Each row was made from one path, in order. Every step used is in the known rows, and no mark comes twice. Write each row's path.
Each row is shifted at random along 8 fixed directions that mean nothing.
Known rows
R > E > J > M > A > F > Q > W > T > L: [-108   80  164  170  -43  -93  330   17  -25 -345  256   63   -8  453
 -109 -105  228 -199  363   16 -221  327  -90  218  102 -161  -33  -40
   99 -144   71  -62  -53 -130  189 -123  353 -101  197 -291  -89  155
  469  401   68 -368 -151 -131  254  249  149  321  448  314 -260   81
   85  -92 -328]
M > A > F > N > R: [-350  221   75    3  -94  -86  139  -43   33  170  205  -43  207   17
 -138 -348  228  -45  242  -92 -117  291 -157  222 -151 -355   62 -192
  -88 -107   79  -22  207  -33 -104   48 -123   90   92  164 -284   21
  778  -16   77 -312 -140 -299  170    3   31  430  313  154   50  -46
  128   31  -67]
F > N > R > A > M > E > J: [-151  -45  -82    5  -39   80  -27   20  100  -83  159  115 -174  -86
   17   -7  -93    1  -34   90   13  175  142   28   10  216   13  -77
  266  -78  122 -229  112  164  206 -206  174   51 -145  169 -371  -52
   94  -49 -111 -216  137 -125  327 -274  101  -25 -344 -501 -179  279
  221   37   36]
J > M > E > R > N: [-100   -1  143  245  -73  139 -124 -189 -224 -412  162  135 -173  109
  182  153 -268 -100  -89  -51  204  220  229   89  -57  383   34  313
  272 -140  170   46  188   85  256 -192  288   81 -264   94 -186  -41
 -108   66  -60 -164  218   96  111 -157   88  165 -258 -591 -294  170
  196 -114   31]
R > A > F > Q > W: [-153 -141  162 -173  129  228  -35   42 -209 -263   76   78  -60  159
   49  281 -269 -536  -42   -2  256  112   96  207 -274  177  -25  161
  172   73   42   14 -164  313  106 -227    4  -15  266 -180 -110  -99
  288  297 -187 -161  -54 -189  -84  -87 -191  139 -167 -413  -52  -19
  302 -102 -118]
E > J > M > A > F > Q > W: [ -60    1   58  171   30  110  -12  -25 -161 -445   79   89  -58  223
   72  133 -125 -383  -38   28   45  206  130   58 -188  208  148  202
  158 -167  -24 -286   17  110  163  -95  258   36   99  -20  -12 -181
   61  107 -169 -376 -100  -62  215  108   -8  102  186 -266 -167   80
  218  120    5]
R > E > J > M > A > F: [  18 -120  202  -39  169 -103  149   70  -46 -383  251  215  -95  144
  -12  114  -91 -145   27  -53  -36  186  203   91   54  202 -150   23
  273    6   95 -158 -234  145  199 -379  325   10  123 -177   71   14
  130  242  -59 -293   57  -96  206  -53  167  109 -221 -194 -284  191
  270   33 -261]
E > J > M > A > F > N > R > T: [ -85  -58  145 -133  139  -21   51  -41   82 -260   84  198   38  -42
  -55  173   38  147  225  -13  -99  114  299   -3   52   36  -61 -145
  264   39  187  -37   56  239   -5 -184  138   14   26 -136  -50  158
   -2   47  -20 -154  151    8  220  -60  -68  163 -240 -307  -75  225
  231   19   -8]
K > T > E > R > N: [  83  133  -19  -79 -221  167  -48 -160 -308 -297  243  124 -145   63
  220 -100   58  -72   32  -54  152  190  130  119 -223  141  -29  325
  -61   26  202  148  109  -20  129 -204  -53    7 -178   80 -306  134
  234   33   69 -326  193  -37  -98 -246   17  320  -33 -478  -20   54
  192 -234   33]
J > M > E > R > T > L > K: [-288  -73   -7   75  -44   35  154   55  112 -123  205  164 -130 -104
 -113 -224  -54  134   -4    7  -55  211  108    2   84   99   54  -66
  406 -462  -84  145   40   -9  235 -279  123  -39 -365 -286 -155   51
  -28  214  -29 -172   98   52  148   33  -50  173  -40 -344 -339  -70
  263 -230 -268]
F > N > M > E > R > L > T > K: [-173  163 -147  249 -265  -60  141  -78  164   21  279   37   21   39
  -60 -440  249  110  178  -86 -131  527  -50  227   13 -193  167   -3
   33 -264   29  130  298 -211  113  164  -41 -121 -344   15 -325  142
  534   48   89 -353  -10  -43  247  -78   15  357  309  -14 -155   18
  142 -109  -81]
W > Q > M > A > F > N > R > L > K > T > E: [  14  -62  103 -121   40   65  -35    4  113  -15   47   57  -28   87
   41  315  -70 -370   15  -88  263  320   99  187 -138  -56  -49  113
  113 -183  200   56  109  173  130   -3   81   72  -67   83 -298   68
  379  109  -62 -317 -140 -265  117 -133 -328  182 -499 -604 -345  112
  466  -85  106]
N > K > T > E > J: [ 225  -27  -39  -65 -102 -125  -17   22   52 -377  276  173  -61   52
  125  153   15 -197   -6  -35  140  303  207  148 -246   79  -77  193
   -7  175  196  -11 -174   50  178 -215  -21   -8  -61   92   -2  135
   15   59   90 -439   69  -32   17 -284  -86   79 -199 -533 -215  138
  484  -66  -99]
Q > W > T > E > M > A > F > N > R > K: [ 129  -12  154  -11 -117  224  -19   63   27 -311   99  192 -190  247
  144  262 -228 -410  -98 -110   91  316  286  218 -287  195  -69  256
  223  147  103  -42 -121   -9  271 -273  131  -49   59   18 -281   37
  360  221 -124 -243   19 -340 -176 -329 -117  123 -288 -322  -78  164
  523 -128 -200]
T > R > A > F: [  -3 -104  165 -229   12   73  -55   51 -231   41   50  102  -29  -44
   13   36 -160 -263   -1   11   27  228   85   77 -287   67  -45  267
   96   88  182  110   85  135  143 -213   26    0  -32  118 -112 -150
  189    0  -45 -237  -29 -178 -115 -163 -188  180 -116 -409   56  -65
  244  101  -36]
W > T > L > K: [ -56  140  122  156 -247  171  126   90   42   24  269  -42  -88  137
  -49  142  129 -241  113    8   84 -115  -90   58 -250  -95  144  -33
   88 -283  110   97  185   -9  323  -86   70  177  116   82 -395 -140
  235   61   97 -172 -285 -203  149  -18 -230   58   96 -358  -91  -39
  126   -3 -219]
A > F > N > K > T > E > R: [ -49   38    1   99  -53  -53   38    8  124  -34  190  141   12  -69
 -114  181  -23  -34   66  208  -81  156  117  201  -29   80  -23  -55
  398  -87  190   11  111   60  169 -214  132  -14  -85   72 -311  120
  314   86  -61 -221  164 -260  170 -287   67   54 -214 -495 -264   13
  473 -190 -159]
F > A > M > E > R > T > K: [   9   77  -67   15 -187  -22  179  122  163  -27  226  -60   14  -49
  -52 -318  146 -148  138  119 -285  335  -24    9  -64 -204  -74 -159
   19 -224  144  -87  178 -159  225  -25  305  -13  -50  170 -349  -42
  310  -54   48 -446   -3 -405  342 -144   55    0   92 -214 -343   93
  176  195 -193]
F > N > W > T > R > A > M: [-236  -22  118  -79 -172    6 -108   22  210  179  114   33  -93  133
  -95   22   21 -249  109  -46  257  211   29  242 -283  147   81   77
  209 -114  168  133   92  193  257 -204   47   55   55   79 -448   17
  432   -5  -79  -34  -88 -371   38 -206 -270  101 -221 -418    5   29
  239    2 -171]
K > T > R > E > M > A > F > Q > W > N: [ -35 -197  -27 -379  -80  137  -60 -141   -5 -163  -34   97  -59   24
  -20   51    2 -358  151   60  139  241   79   77  -69   51  -48 -100
  197 -128  130 -132   85  296  125 -161   75   30 -155   57 -208  124
  155  104 -259 -295  191 -121  -33 -152 -224  -76 -404 -616 -199 -104
  394   57  122]
W > N > M > E > R > A > F > Q: [-106   46 -162  107 -137   28  -57 -278  -88 -241  108  135   80  240
   12 -194  -41 -208   89   71 -190  426  -83  224   -9   47   78  213
 -103   29  158  -23  384 -132   39  182  127 -104 -396    8 -217   44
  221  -55  -75 -368  244   -9   84   19   44  255  205 -267  -81  -67
  225  -96  239]
K > T > R > N > M: [  87   69   50 -377 -231  331 -220  -61 -193 -206  129   68  -46   32
  210  169   31 -246  170 -287  523   92  290   30 -290   76  -40   98
  -91   75  316  131  148  291   87  -61 -150  140   -7  183 -339   70
  121 -191   64 -188  119   10  -70 -364 -449  188 -470 -708   65  137
  115   41  154]
W > N > R > E > M: [-201   23  132 -100  -78   15   78 -141   -2   13  296   25  -67  107
 -140   33  159  -34  164  -57  153  131 -104   89   32   -5  -73 -250
  160 -147  313   16  139  158  160 -170  259  173  -68  320 -520    9
  353  -86   28 -168   98 -331  231 -146    3  -59 -297 -316 -249   40
  245   14  -75]
L > K > T > R > N > W > Q > M > J: [-165  180 -108   32 -197  118  -64  120   96   41  154  160 -282   47
  -89  -65  -86  -43   10  101  181  354  -35  298  -23  214  166   72
  176 -559  -46  108  202 -128  181 -152   53 -190 -126 -351 -368  -20
  276  176   63 -308  -16 -180   94  155    4  249  445 -329 -232 -176
   74 -238 -143]
J > M > A > F > N: [-314   88  172  152  129 -100  139   60   72 -148  230   62  132   70
  -57  -97  -57   87  110  -95 -197  204  132  231   75  -39   37  -25
  190 -100  -50  -67  -91  -74   53 -226  140   -5   25 -289  -19   45
  492  182 -131  -81  -28 -138  142   44   78  451   78  117 -119   81
  180  -66 -347]
M > E > R > A > F > Q > W > N > K > T > L: [   9  -34   56 -111 -183  231    7  -29  -35 -423   49  134  -24  184
  198  166 -206 -658  -18  -20  152  365  207  175 -264  131  -34  179
  162  159  256  -89   37  114  240  -18  122   61   10  197 -232   11
  106  155 -195 -428   85 -142   -1 -235 -126   25 -372 -755 -148  -14
  452  -27  144]
W > Q > M > A > F > N > K: [-194  121   22  218    2  -31  -42   81   45  -32  187   67   85  206
    1    6 -115 -201   34 -113  -48  365  -65  405 -111  -44   93  106
 -107  -48    4  -31   96 -151  -51   -9   53   -9  -58 -197  -91    8
  560   99  -22 -265  -89 -184   92   87 -146  451  194  -78 -215   31
  248  -81  -34]
M > E > R > L > K: [ -42  201  -22  105 -339  414   92  -34 -178 -342  212  146 -274   84
  200  -12 -146 -344  -74 -193  231   62   66   26 -288  177  127  142
   32  -89  122   87  162   47  146  -38  -99  254  -69   59 -283  -31
   13   65  143 -375  -11  173  139 -201  -50  280  -90 -670  -84  147
   81 -193  200]
N > R > K > T: [  49  281  142 -212 -210  250   68   77 -221 -235  195  107  -82   14
   79  227   70  -88  270 -165  232   40  110   51 -171 -148 -169  -96
 -136  144  325  253   98   74  -21  -67 -134  101  195   51 -446  133
  173  -32  268 -324  119  -58  100 -243 -194  268 -145 -346   18  227
   88 -113   29]
M > A > F > N > K > T > E: [  24  104 -141   24 -236   29 -215  107  -67 -300  188  181   59   45
  243 -152 -154 -332 -341  -31  -87  399  281  291 -306  256  169  550
  -20  215 -124 -205  -31 -124   55 -230 -172  -41 -181    6   18   37
  528   56 -236 -486  -14 -196 -248 -242   42  431  106 -356   58  -82
  395 -103  -40]
Q > M > E > R > N > W > T > L > K: [ 121   56   49   36 -223  127  180 -155  347  -56  120   20   18  224
    0 -140   73 -249  338 -207   49  369  -62  138 -161 -209  -18 -309
 -129 -280  273  218  228 -191  192   93  116   53 -336  -19 -237  241
   54  -67  255 -239  152  -11  147 -256 -200   96 -143 -446 -263   73
  308 -136  148]
Q > W > N > M > A: [-130  -90   38  -93   17  -22   82 -133   97 -165  156  141   23  216
   67 -316 -135 -128  -18 -234 -102  538  105  319 -153  -40    8   54
 -138   95  -29  -75 -258 -216  140 -154   19  -54 -206 -184  -92   -5
  413  152 -162 -208  123 -284  -93 -153  -62  156   14   76    2  -47
  476  147 -236]
K > T > E > R > N > M > A > F > Q: [   3 -101  -87 -228   54    8  -12  -94 -117 -291  124  173   18   55
   62 -148  -25 -196  -45   47   79  443  199  158  -60   99 -196  329
  154 -148   17  -14   16   74  183 -156   92 -151 -194  -89 -255   66
  348  175 -244 -423  160 -284  -96 -141  -49  255 -159 -375 -251  -77
  456 -144  -93]
J > M > A > F > Q > W: [ -97  -89  -62   22  -46  194 -176 -114 -155 -362  -45  109   85  138
  138   23 -232 -327  -67    5 -100  195  165   37 -154  145  202  150
  -11  -63 -146 -145   62   13   -3 -109  -55   67 -310 -249   72    8
    7   28 -216 -242  127  151  -73  -87 -194  218    1 -388  -64  -42
  267  -40  208]
K > T > R > N > M > A > F: [ 127   -8   97 -186   -1  -36   36  -80  -32  -73   25  108  134   21
  -13  -58   54  -39  303   14 -122  430  140  221  -12 -160 -172  128
  -41    6  224   96  277  -80  106   -6  118 -153 -144  -28 -195   93
  314   39  -12 -337  149 -175  -46 -109   -8  269   23 -146  -88  -19
  217  139  -22]
E > M > A > F > Q > W > N: [-124   64  -13   11    2  322  141  -33   30 -368  132   62   26  249
   49   50  -76 -315  184  -98  -95   26   31  140  -66  -10   70 -186
   -3  -22  -17 -256   -3  -22   35  -62   87  129   60 -206 -183   -7
  278   87 -175 -171   47  -51   30  -37 -104  193  -28 -233  -66   11
  172  -57   57]
A > F > M > E > R > T > L: [-194   19   50 -145 -254  219  -63  173 -130   45  210   -5  171   85
  -36 -171  133 -475   72 -254  458  137  104    7 -353  -48  178  -29
  153 -285   89   37   32  365   38   10 -198  185   14  373 -278  -90
  453 -156  -20 -370 -273 -210   44  -44 -460  126 -241 -510  -58 -121
  231  -76 -126]
M > A > F > N: [-382  -84  -47  223   87  -48   10   33  145  157   48   74   59 -192
 -203  -93 -105  105   -8  377 -319    3  -36  159  136  129  175 -156
  419 -360 -203 -300  294   47  139 -242  149   63 -179  -99 -202 -152
  386  153 -295 -146  -12 -241  207  -35  235  -43   73 -242 -147 -189
  215  102 -160]
T > E > R > L > K: [  60   76   73 -117 -118  144  334  -37  -28 -125  300   25 -125   57
   66  -99  122 -280   72 -178  120  198  -23   -7 -256 -148  -89  -80
    2 -105  230  162  -45  -12  236  -85   32  211  -44  189 -303   66
  224    2  217 -352  -97 -181  227 -320 -149  209 -286 -489 -157  110
  325  -65  -39]
T > R > N > W > Q > M: [ 109  300  -21  -35 -323  397 -131   53 -313 -127  178   41  -78  276
  266 -180  -77 -240   59 -101  -51  422   37  202 -160  110  105  305
 -402  -62  201    7  285 -379  113  -32  162   29 -280   12 -408 -100
  400 -246  101 -358   88 -264  -72 -202 -119  379  306 -176   30  -76
  -34   -9  218]
K > T > E > R > A: [ 112  -91 -151 -198 -181   51 -111 -160 -157 -140   72  143  -87 -113
  143 -230   36 -130  -30   94  -44  164   81  -63 -258  131  -13  256
  -55  -18  131   60  235   37  135 -219  -98    4 -425   84 -157   58
   14  -55  -19 -394  230   69 -100 -244  -41   53 -128 -694    7  -24
  319  -55  226]
L > K > T > R > A > F: [ -24   12  141  -33  -52   -1   31  -12   55   34   52   66 -152 -108
 -197  308  -45 -287  118  154  168   63  -33  178 -258   42   15  126
  326 -188  216  245  367  208  215 -122   46  -90  156   43 -259  -46
  131  169  101 -244  -54 -101   97   13  -93   99   61 -599 -154  -44
  217   -7  -50]
N > M > A > F > Q > W: [-142 -125    5   16   71  116  -40  -78   83 -185    0   50   67  215
  -73  162 -143 -396  132  -20   95  183   66  129  -96  -18  -15  -69
  132 -190  -21 -146  121  157  143    5  101   75   28 -124 -198  -99
  254  154 -133 -250   16 -141  102 -136 -209  -28 -115 -315 -251  -16
  330  110   20]
W > T > E > M > A > F > N > R > K: [  83  -28  105  170  -75   76  -39   14  150 -158   75  119 -112  102
  -38  449  -69 -190   65  187  -31   25  146   77  -35  175  -74  101
  409  -74  181  -85  345  101  325 -174  326   56  -45  185 -394   15
  177   75  -77 -202    7 -253   80 -253  -27  -73 -376 -571 -251  149
  360  -56  -67]
W > Q > M > A: [-379 -125   55  155  142  -75 -119  -75  -46   34   93  108 -114  112
  -80   16 -171    6   54  -81  202  152 -126  250  -92   54   65  137
   54 -295 -108  110   58  103   19 -175  -33   68 -145 -319 -100  -54
  224  271  -34  -99  -67   57   -7  179 -282  257   17 -256 -288  -12
  207 -128  -65]
N > R > T > K: [ -85   12  169  -83  -85   83 -193  -13 -252 -157  146  195 -211  -25
  -39  307 -106  103   -6   -7  240  127  199   92 -172  122  -16  337
  239   66  140  406  110  191   73 -250 -114    3   26  -70 -282   78
   36  147  108 -174  132  -62 -182 -190 -263  184  -13 -459 -125  -16
  203 -218 -109]
R > E > J > M > A > F > N > W: [ 154 -215  -88 -206  -38 -226 -119  -12    5 -203  158  230  135   98
  119 -508   -7 -360 -300   -2 -175  763  189  167 -187  243  105  246
 -167   52  -62 -271 -212  -78   56 -221   67 -136 -530   45  226   52
  248 -170 -293 -574  132 -254   -5 -174  111  138  -42 -183    5 -128
  588  191   53]
R > L > K > T > E: [ -14   92    4   30 -187  179   65  152 -155 -224  274  132 -210   52
   98    3  -54 -255 -246  -33  241  201   95  211 -226  243  143  463
  150 -164  -78  136  -97    0  247 -275  -59  -21  -45 -115 -237  -24
  389  247  -63 -392 -257 -196  -59  -50   14  332  106 -376 -118  -55
  237 -238 -286]
N > K > T > E > J > M > A > F > Q: [ 117   35 -142 -126 -106  -94   72  130  202 -358  206   -5  231   37
   54   25  197 -459   80   48  -26  311  119   -2 -111  -97  -35 -117
   24 -141  114 -370   66   77  158   11  182   54   -9  214  -23   32
  253 -108  -62 -603 -104 -227  307 -105  -68   29 -118 -456 -333   32
  385  132   13]

Which path is each row?
[ -82 -136  -30  -22 -110   88  136  -50  190 -213  103   43  125  244
   25   89  115 -545   62  -44   39  420    7  277 -200   13  141   66
  175  -57   -8  -52   39   77  167    4   13    1  -98   87 -225  135
  529  231 -146 -375 -288 -248  -51  -79 -175  180 -131 -382 -190 -131
  381 -102  -23] : R > L > T > E > M > A > F > Q > W > N > K
[-101  125  206   77   -4  -21  277  -89  104 -201  297  132 -171  178
 -132  237   87   84  185  -41  113  238   27  273   66  -21  -96  146
  308  -72  277  298   18  -45  260 -177  238  -28   36  -15 -513  180
  345  251   78 -171  -48 -249   89  -32   60  284 -115 -216 -301  117
  302 -296 -301] : W > N > R > L > K > T > E > M
[ 267   54 -149 -143  -81  -16  236  110  155 -208  197  173  -58  -57
  -13 -175  -27 -126    7  129 -348  321  179   48  -19  -33  -84  -16
  126 -149   61   -7    5 -226  200 -160   41 -238 -208 -267  -66  100
   89   95   55 -491  174  -96  160  -92  136  169  119 -412 -184   75
  371 -136 -136] : L > K > T > E > R > A > F > M > J
[ -10  173   30  117 -104  227   27   72   13 -308  305   62  -89  353
  174    9  -50 -319  166  -92  192  337    7  301  -15  154   35  -37
 -192 -196  207 -215   63 -116  176  -17  297   40   29  -14 -314  -89
  380   16   96 -346  -15 -240  214  -71  109  117   48 -194 -240   52
   56  -79   15] : R > N > W > Q > M > E > J
[  76  126  148   23 -133   -5  188    1  145 -162  198  -15 -242   73
  -36  212  -18 -322  229 -127  191  246  -18  235 -211 -113 -144  104
  109  -94  322  215  170   37  307  -43  153  -88  226   68 -272   60
  172  224  236 -313  -17  -65  214  -68  -30  266  -24 -424 -337  255
  139  -30 -132] : L > K > T > R > A > M > E
[ -78 -163  216  -95  -27  -30   11   -7   16   12   99  161 -172  107
 -176  170  -34 -154  155    6  103   71   21  111 -111  107 -141  108
  412 -181  146  113  113  264  269 -335  194   34   83  -51 -221  -22
  248  288  -63 -134  -43 -173  -90   -1 -134   58 -192 -347 -263   13
  265  -61 -257] : W > T > R > E > M > A > F
[-115 -111   17  -74   61    7  114    1  -67 -385  184  134  -75  196
  -25  -74  -17 -320   32   14    1  302   61  106   19  135  -11  -96
  183 -159  -45 -252 -183  145  121 -254  226  -32   39 -210   23   47
  244  252 -118 -377   41 -104  238   23   90   98   17 -129 -277   59
  271   -4 -140] : R > E > J > M > A > F > Q > W
[ -12  291   -8  146 -474  368   36  -55  -25 -355  270  162 -209  298
  209 -124  -46 -388   34 -154  152  220   83  194 -315  171  153  217
  -70  -58  155  145  234 -200  237  -31  -77  127  -82   -2 -430   62
  169   49  183 -334   44   22  -63 -234  -42  349  125 -505   26  -19
   75 -307  131] : M > E > R > N > W > T > L > K
[ 243  -71  -68  -53 -105  140  121   23  121 -263  145  137 -128   63
  109  149   42 -204   81  -47  150  135  122    7  -85   41   64  -53
   36 -134   58   64  -24   56  155  -59  -62   46 -246 -135   -9  192
 -145   70   68 -364  -85  212  105 -136  -79  120 -254 -691 -171  116
  263 -141   57] : R > L > K > T > E > M > J
[  31  180    8  149 -106   32  198   88  327 -327  266   90   96  160
  -22  234   53 -149  242   44 -265   30   99  222  100    6  -40 -154
  189   65  204 -260  177 -177  224 -138  315   89   87    1 -278   94
  410   66  -14 -273   45 -232  149 -155  195   71 -107 -335 -255   50
  215  -48 -137] : W > N > K > T > E > M > A > F
[  63  -20  115 -153 -114 -169   59 -137  257 -269  152  151  -44  185
   63 -129   93  -26  246  -55 -210  456  228  147   -8   -6 -103  -14
  -22  123  263  -13  -23  -70  190 -197  187    6 -173 -133  -31  296
  107   49   22 -229  243  -67  119 -281  -62  176 -218 -220  -50  189
  343   90   -3] : F > N > W > T > R > E > J > M > A
[-258  -35  219   97  -28 -182  -10 -128  372   93   31  107  -93  236
 -316  175   79 -103  420 -109  270  164  -65  273  -96   34   20 -177
  413 -254  206  147  204  310  112 -172  167   40  193  -99 -160  264
  381  238  162  -82  -44  -73  178  -26 -173   97  -71 -307 -248  129
  195 -115 -119] : Q > M > A > F > N > W > T > R > E > J
[   7   49   95   33  -40  -37  185  -53   98 -182  254  110 -318   84
  -86  171  -10 -267   54 -124  280  131   -1  209 -312   85 -128  217
  266  -93  192  344   26   91  297 -239   49  -81  182  -87 -342  127
  170  265  195 -231   23  -84  117 -104  -78  306 -105 -565 -287  226
  286 -249 -185] : L > K > T > E > R > A > M
[-135  -33   63  -20  112   19   81  -55  -76 -338   85  171  -24  126
  -13   16 -133 -128  -71  118 -169  387  174   68    2  146   32  108
  261 -151   30 -292  -85   -1  196 -174  363  -37  -38  -10 -198 -161
  129   91 -293 -334   49 -327  209   67   70   41   70 -106 -198   24
  396  110 -114] : E > J > M > A > F > Q > W > N > R
[ -73  287  -32   21 -238  240  252  349  -60 -243  363  140  -89  123
   74 -358   30 -128   71 -258   87  313  149   81   -7  -44 -143   37
   35 -255   34  -66  -65 -216  278  -99  171  -25   26  -74 -461 -146
  483   93   11 -491  -60 -273  191  -76   19  272   99   -5 -184   70
  130  -60 -372] : N > M > E > R > K > T > L
[  58   91  -49 -179 -273   84  162  107  173 -247  214  133 -107  162
  127 -218  -10 -407   72 -232   37  566   98  292 -280   24   17  -26
  -72  188  225 -193 -193 -143  221 -113  102  -98   55  138 -196   48
  377   38   12 -436   19 -287  125 -153   39  142   11 -194  -51  147
  303  114 -166] : Q > W > N > K > T > R > A > M > E > J
[-111   79   65 -163  -38   54   48 -103 -139 -367  209  118    3  176
   23  104   48 -176   55   32  -82  235  113   29  100   94  -59  -26
  148    9  237 -231   73  114  112 -114  327  120   26  152 -311   23
  229  -41 -119 -358  127 -277  286  -72   45  117 -182 -291 -194  100
  211   40   66] : W > N > R > E > J > M > A > F > Q
[ 128 -150  195 -259 -140  221   -4  -34  -83 -292   94  170 -309  224
  171   41 -205 -376  -28 -263  148  281  238  101 -335  164 -160  239
   93   88  135   33 -210   96  309 -398  107   52   32 -109 -120  -17
  152  294  -98 -202   95 -152 -252 -249 -231   71 -290 -358 -115  148
  402   49 -157] : Q > W > T > R > E > M > A
[-307   99   48 -229 -158   83   32  -72   26  -22   81  -54  159   94
 -127  -50  221 -392  249  -58  137  285 -129  182 -227 -319  120 -240
    8  -86   89   -8  234  177  -76  173 -150   98  230  188 -291   95
  611   34   24 -364 -139 -352   80    4 -288  174  170 -202  -12 -242
  171   45   37] : M > A > F > Q > W > N > R > T > K
[   0  247  -69  -92 -283  204  139  -43  140 -249  317  106 -190   64
   32  -73  106 -281   84  -58  208  157   48  181 -241   94   21  -44
   46 -195  164  151  142  -73  212 -167  -76   30   24  -58 -469  157
  312   44  223 -324  126 -168   77 -297    2  228    4 -559  -96  -38
  212 -285    2] : L > K > T > E > R > N > W
[ 260   -8   -2  213 -194  180  -20   -2  219 -363   98  126  -56  290
  172  237 -198 -414  -36   46 -287  247  233  224 -193  178   53  162
  115  152   98 -245   81 -224  309 -204  250   -6 -138  -49 -111   47
  272  148 -125 -260  104 -205  -96 -352   64   -5  -95 -380 -170  123
  481  -26  -40] : Q > W > T > E > M > A > F > N > K
[  94  102  112   38 -101   13  -94 -132  -95 -148  102   58   -6  221
   56  -11   13 -260   51 -252  104  378   55  150 -249   26   19  146
  -89   67  227  -29  175   72  -40  -30  140   38  -52  217  -51  109
  353 -104   90 -425   54 -106  150 -142  -41  290   51 -259 -115  255
  230   70  214] : Q > M > A > F > N > R > E > J
[ -11  237   38  -31 -199  -41  115  188   59  -38  277  -16   14   33
   37 -166  101 -153   70 -114  -73  477   72  340 -176  -69  -60  161
  -46  144  202   53   59 -177  152 -114  148 -135   63   79 -296   84
  607  -28   -7 -347  -30 -399  173 -134   27  457  171  -90  -76  183
  179  107 -236] : F > N > K > T > R > A > M
